Here is a tiny trained network, its code and every weight. The questions are about switching its units off for an input and a target symbol, where a switched-off unit gives its printed mean instead of its output.

import numpy as np


def w(rows, s, z=0):
    codes = np.array(rows[::2]) - 128.0
    scale = np.full(codes.shape[1], s)
    scale[-1] = z or s
    return codes * scale


def f(y):
    return np.maximum(y, 0)


def softmax(a):
    e = np.exp(a - a.max(-1, keepdims=True))
    return e / e.sum(-1, keepdims=True)


def log_softmax(a):
    a = a - a.max(-1, keepdims=True)
    return a - np.log(np.exp(a).sum(-1, keepdims=True))


def net(x, mask):
    ids = ['αβγδεζηξπψ'.index(c) for c in x.split()]
    T = len(ids)
    res = E[ids] + P[:T]
    r = res
    for j in range(2):
        rows = slice(2 * j, 2 * j + 2)
        q, k, v = (r @ M[0][rows].T for M in (Q, K, V))
        z = softmax(np.where(np.tri(T) > 0, q @ k.T / 2**0.5, -1e9)) @ v
        o = O[0][rows]
        res = res + np.where(mask[j], z, o[:, -1]) @ o[:, :-1]
    y = f(res @ A[0][:, :-1].T + A[0][:, -1])
    res = res + np.where(mask[2:10], y, B[0][:, -1]) @ B[0][:, :-1]
    return log_softmax(res[-1] @ U[:, :-1].T + U[:, -1])


Q, K, V, O, A, B = {}, {}, {}, {}, {}, {}
E = w([
[133,167,119,152,214],'α',
[86,183,102,98,103],'β',
[98,184,153,155,101],'γ',
[146,152,119,128,181],'δ',
[144,139,141,155,137],'ε',
[122,107,114,53,175],'ζ',
[138,140,140,138,141],'η',
[77,119,176,132,151],'ξ',
[130,4,189,61,74],'π',
[196,85,198,132,162],'ψ',
],0.014)
P = w([
[185,180,160,91,197],'0',
[32,92,133,194,138],'1',
[181,164,76,183,193],'2',
[101,172,192,81,3],'3',
[30,54,155,191,174],'4',
[185,176,80,194,203],'5',
[135,170,192,59,11],'6',
[52,66,164,176,181],'7',
[200,196,86,181,213],'8',
[170,175,202,38,22],'9',
[44,62,165,174,200],'10',
[166,186,73,200,220],'11',
[150,167,195,55,33],'12',
],0.0053)
Q[0] = w([
[191,154,105,150,106],'h0',
[254,113,53,148,146],'h0',
[102,11,96,145,114],'h1',
[124,141,106,158,203],'h1',
],0.0095)
K[0] = w([
[8,189,16,167,170],'h0',
[3,113,13,254,65],'h0',
[94,30,250,160,116],'h1',
[186,128,29,211,7],'h1',
],0.0048)
V[0] = w([
[71,117,96,121,168],'h0',
[204,83,180,140,213],'h0',
[29,136,125,254,122],'h1',
[61,48,150,77,124],'h1',
],0.0075)
O[0] = w([
[113,223,105,45,254,162],'h0',
[31,61,146,200,157,202],'h0',
[197,207,250,130,164,253],'h1',
[74,19,222,16,160,156],'h1',
],0.0068,0.0023)
A[0] = w([
[132,151,8,103,163,159],'n0',
[104,130,106,63,108,51],'n1',
[150,183,45,190,125,226],'n2',
[171,107,139,140,167,231],'n3',
[106,157,132,130,110,253],'n4',
[110,168,127,133,172,142],'n5',
[109,126,105,148,171,81],'n6',
[204,97,88,139,202,231],'n7',
],0.014,0.0026)
B[0] = w([
[96,145,34,63,104,178],'n0',
[129,155,184,198,144,153],'n1',
[245,95,62,151,132,213],'n2',
[85,126,145,135,141,218],'n3',
[150,104,145,123,121,238],'n4',
[137,149,160,64,201,255],'n5',
[127,171,157,127,173,176],'n6',
[60,146,59,194,86,206],'n7',
],0.012,0.0046)
U = w([
[128,149,99,125,146,2],'α',
[164,119,102,1,100,158],'β',
[232,137,171,128,130,156],'γ',
[120,127,88,125,116,104],'δ',
[149,109,112,176,113,98],'ε',
[50,150,88,55,94,104],'ζ',
[132,123,112,148,117,98],'η',
[101,197,201,85,182,196],'ξ',
[131,26,107,86,130,134],'π',
[69,99,119,233,103,130],'ψ',
],0.0079,0.0033)

Each question gives the input, a string of symbols that net reads in full, and the target symbol t.
The units are the heads (2 rows each of Q, K, V and O) and the neurons (one row each of A and B). Each row of codes is followed by its name. A weight is (code - 128) times the scale printed after its matrix; where a second scale follows, it is the last column's (O, A, B and U).
mask holds one flag per unit, heads first, then neurons. A switched-off unit (its flag False) gives its mean, the last column of its rows in O or B, instead of its output. The means were averaged over made-up inputs and are rounded, as every weight is.
A unit's drop is (log p(t) with every unit on - log p(t) with that unit switched off) / (log p(t) with every unit on - log p(t) with every unit switched off).
The circuit of an input: a set's keep is (log p(t) with only the set's units on - log p(t) with every unit switched off) / (log p(t) with every unit on - log p(t) with every unit switched off). Starting from all 10 units, units are removed one at a time, each time the one whose removal leaves the highest keep (on an exact tie, the one counted first), for as long as the keep stays at least 0.8.
circuit, biggest first: the units of the circuit, biggest drop first
top k neurons: the k neurons with the biggest drops, biggest first
heads that matter: for each layer, one digit per head in row order, 1 if its drop is at least 0.15 and else 0, layers parted by /
drop when u is switched off: that unit's drop, to one decimal
input ψ ξ ψ ξ ξ, target ψ: circuit, biggest first : [h0]
input ξ ξ ζ γ ζ δ ψ γ ζ, target ζ: top 2 neurons : [n0; n7]
input γ ξ β ζ ζ β ξ α α, target α: top 3 neurons : [n2; n7; n5]
input β ξ ψ α ξ α β ξ ξ γ ξ β, target β: heads that matter : 00
input α δ ξ ξ η ζ ξ ξ β, target β: heads that matter : 00
input γ ξ γ β, target γ: heads that matter : 11
input α ξ ξ α ξ ξ γ β γ, target γ: heads that matter : 01
input ξ ζ π γ γ ξ ξ α ζ, target ζ: heads that matter : 00
input γ ξ γ ξ β α, target α: top 2 neurons : [n7; n2]
input ξ γ γ η ξ ξ γ ξ ψ, target ψ: top 2 neurons : [n7; n3]
input ψ ξ δ β η ψ ξ, target ψ: drop when n5 is switched off : 0.3
input ψ ξ ξ γ, target ψ: drop when n5 is switched off : 0.4
input ξ ξ ζ η ψ ξ ξ β γ ξ γ ψ, target ψ: drop when n3 is switched off : 0.1
